-.06 -.01 .23 -.01 -.10 .13 .14 .51 -.21 .01 .15 -.15 -.33
.10 -.21 -.03 .35 .27 .03 .01 .53 .17 .03 .31 .11 -.03
-.03 .16 .14 -.44 -.24 .08 .12 .01 -.07 -.16 -.05 -.04 .03
-.30 -.02 -.27 .02 -.04 -.12 -.01 -.16 -.03 .16 .09 -.15 -.04
.00 -.04 .22 -.27 .06 .08 .17 -.13 .10 .34 -.13 -.22 .02
:
-.33 -.15 .15 .01 -.21 .51 .14 .13 -.10 -.01 .23 -.01 -.06
-.03 .11 .31 .03 .17 .53 .01 .03 .27 .35 -.03 -.21 .10
.03 -.04 -.05 -.16 -.07 .01 .12 .08 -.24 -.44 .14 .16 -.03
-.04 -.15 .09 .16 -.03 -.16 -.01 -.12 -.04 .02 -.27 -.02 -.30
.02 -.22 -.13 .34 .10 -.13 .17 .08 .06 -.27 .22 -.04 .00

-.38 -.13
.44 .06
-.45 .00
:
-.13 -.38
.06 .44
.00 -.45

.22 -.01 -.28 .19 .08 -.15
.21 -.59 .40 .46 -.50 -.34
:
-.15 .08 .19 -.28 -.01 .22
-.34 -.50 .46 .40 -.59 .21

-.08 -.13 -.17 -.19 -.20 -.17 -.14 -.11 -.09 -.12 -.18 -.27
-.06 -.04 -.02 .02 .05 .08 .11 .15 .18 .22 .24 .26
.42 .50 .57 .61 .59 .52 .43 .32 .23 .17 .15 .16
.19 .08 -.03 -.10 -.12 -.09 -.03 .04 .09 .09 .04 -.05
.05 .11 .16 .22 .25 .27 .28 .28 .28 .29 .30 .32
:
-.27 -.18 -.12 -.09 -.11 -.14 -.17 -.20 -.19 -.17 -.13 -.08
.26 .24 .22 .18 .15 .11 .08 .05 .02 -.02 -.04 -.06
.16 .15 .17 .23 .32 .43 .52 .59 .61 .57 .50 .42
-.05 .04 .09 .09 .04 -.03 -.09 -.12 -.10 -.03 .08 .19
.32 .30 .29 .28 .28 .28 .27 .25 .22 .16 .11 .05

.17 .28 .28 .21 -.19 .23 -.42 -.26
.14 .00 -.05 -.18 .28 -.03 -.02 .01
.14 .07 .16 -.06 -.07 .22 -.15 .02
.05 .21 .02 -.05 .13 .05 -.05 -.20
.01 -.05 .07 .15 -.32 .12 -.25 -.30
-.23 .37 -.04 .06 .49 -.30 .05 -.41
:
-.26 -.42 .23 -.19 .21 .28 .28 .17
.01 -.02 -.03 .28 -.18 -.05 .00 .14
.02 -.15 .22 -.07 -.06 .16 .07 .14
-.20 -.05 .05 .13 -.05 .02 .21 .05
-.30 -.25 .12 -.32 .15 .07 -.05 .01
-.41 .05 -.30 .49 .06 -.04 .37 -.23

-.13 .19 .22 -.40
-.10 .35 -.25 -.41
-.15 .28 .00 -.04
.13 -.26 -.33 -.06
.07 -.07 .14 .00
-.40 .09 .25 -.32
-.14 .35 .27 .03
.45 .46 -.48 -.11
-.14 .45 -.45 .38
-.26 -.37 .03 -.18
-.49 .38 -.22 -.16
:
-.40 .22 .19 -.13
-.41 -.25 .35 -.10
-.04 .00 .28 -.15
-.06 -.33 -.26 .13
.00 .14 -.07 .07
-.32 .25 .09 -.40
.03 .27 .35 -.14
-.11 -.48 .46 .45
.38 -.45 .45 -.14
-.18 .03 -.37 -.26
-.16 -.22 .38 -.49
